[[128 117 151]
 [123 141 113]
 [132 133 122]]
->
[[123 141 113]
 [132 133 122]]

[[123 127 126 152 142]
 [120 148 132 116 121]
 [121 139 148 120 131]
 [121 146 133 118 123]
 [121 148 133 116 124]]
->
[[120 148 132]
 [121 139 148]]

[[149 137 133 112]
 [142 121 116 123]
 [137 148 148 106]
 [114 111 113 145]
 [135 111 107 125]]
->
[[142 121 116]
 [137 148 148]]

[[151 134 105 139 149]
 [124 136 130 132 125]
 [117 123 155 126 129]]
->
[[124 136 130]
 [117 123 155]]

[[134 134 117 127 118]
 [145 149 126 130 130]
 [128 129 132 128 119]]
->
[[145 149 126]
 [128 129 132]]

[[110 123 120 106]
 [123 126 111 128]
 [123 130 139 139]
 [110 123 120 106]]
->
[[123 126 111]
 [123 130 139]]

[[133 109 142]
 [133 107 150]
 [153 119 129]
 [150 131 125]
 [155 126 122]]
->
[[133 107 150]
 [153 119 129]]

[[131 138 132 132]
 [126 117 120 141]
 [126 113 118 147]
 [126 110 117 151]
 [138 136 140 119]]
->
[[126 117 120]
 [126 113 118]]
---
[[149 150 130 120]
 [123 133 113 139]]
->
[[150 130]
 [133 113]]

[[147 153 142 111 141]
 [142 148 141 109 139]]
->
[[153 142]
 [148 141]]

[[121 109 143]
 [105 136 103]
 [125 122 115]
 [117 120 136]]
->
[[109 143]
 [136 103]]

[[133 140 128 140 104]
 [132 101 128 140 103]]
->
[[140 128]
 [101 128]]

[[112 126 131 128 124]
 [136 151 120 120 136]
 [135 155 124 134 119]
 [128 129 141 128 124]]
->
[[126 131]
 [151 120]]

[[138 136 139 122]
 [132 134 133 127]
 [143 137 143 119]
 [102 119 106 145]
 [133 131 136 124]]
->
[[136 139]
 [134 133]]

[[129 138 154]
 [129 130 151]
 [134 153 134]
 [131 155 139]]
->
[[138 154]
 [130 151]]

[[121 139 133 134 141]
 [121 141 142 140 141]
 [128 112 106 110 111]]
->
[[139 133]
 [141 142]]

[[129 120 140 145]
 [153 137 103 137]
 [148 140 139 116]
 [147 104 147 128]
 [132 104 134 137]]
->
[[120 140]
 [137 103]]
---
[[105 153 119 115 108]
 [118 117 121 138 123]
 [125 147 127 114 103]]
->
[[118 117 121]
 [125 147 127]]

[[132 137 136]
 [140 119 139]
 [106 135 118]
 [139 138 133]
 [125 134 137]]
->
[[140 119 139]
 [106 135 118]]

[[125 137 139]
 [135 138 137]
 [149 137 147]
 [100 140 112]]
->
[[135 138 137]
 [149 137 147]]

[[139 136 136 122]
 [140 140 141 121]
 [140 157 143 125]]
->
[[140 140 141]
 [140 157 143]]

[[128 147 104 129]
 [144 119 112 146]
 [130 105 144 116]
 [130 117 129 138]
 [103 122 139 111]]
->
[[144 119 112]
 [130 105 144]]

[[128 129 128 129 128]
 [116 116 104 135 124]
 [126 129 130 123 128]
 [127 128 128 129 127]
 [116 145 113 119 114]]
->
[[116 116 104]
 [126 129 130]]

[[142 118 130 130 141]
 [122 133 123 124 126]
 [123 133 132 124 125]
 [152 124 127 104 117]]
->
[[122 133 123]
 [123 133 132]]

[[152 131 117]
 [112 149 130]
 [112 149 130]]
->
[[112 149 130]
 [112 149 130]]
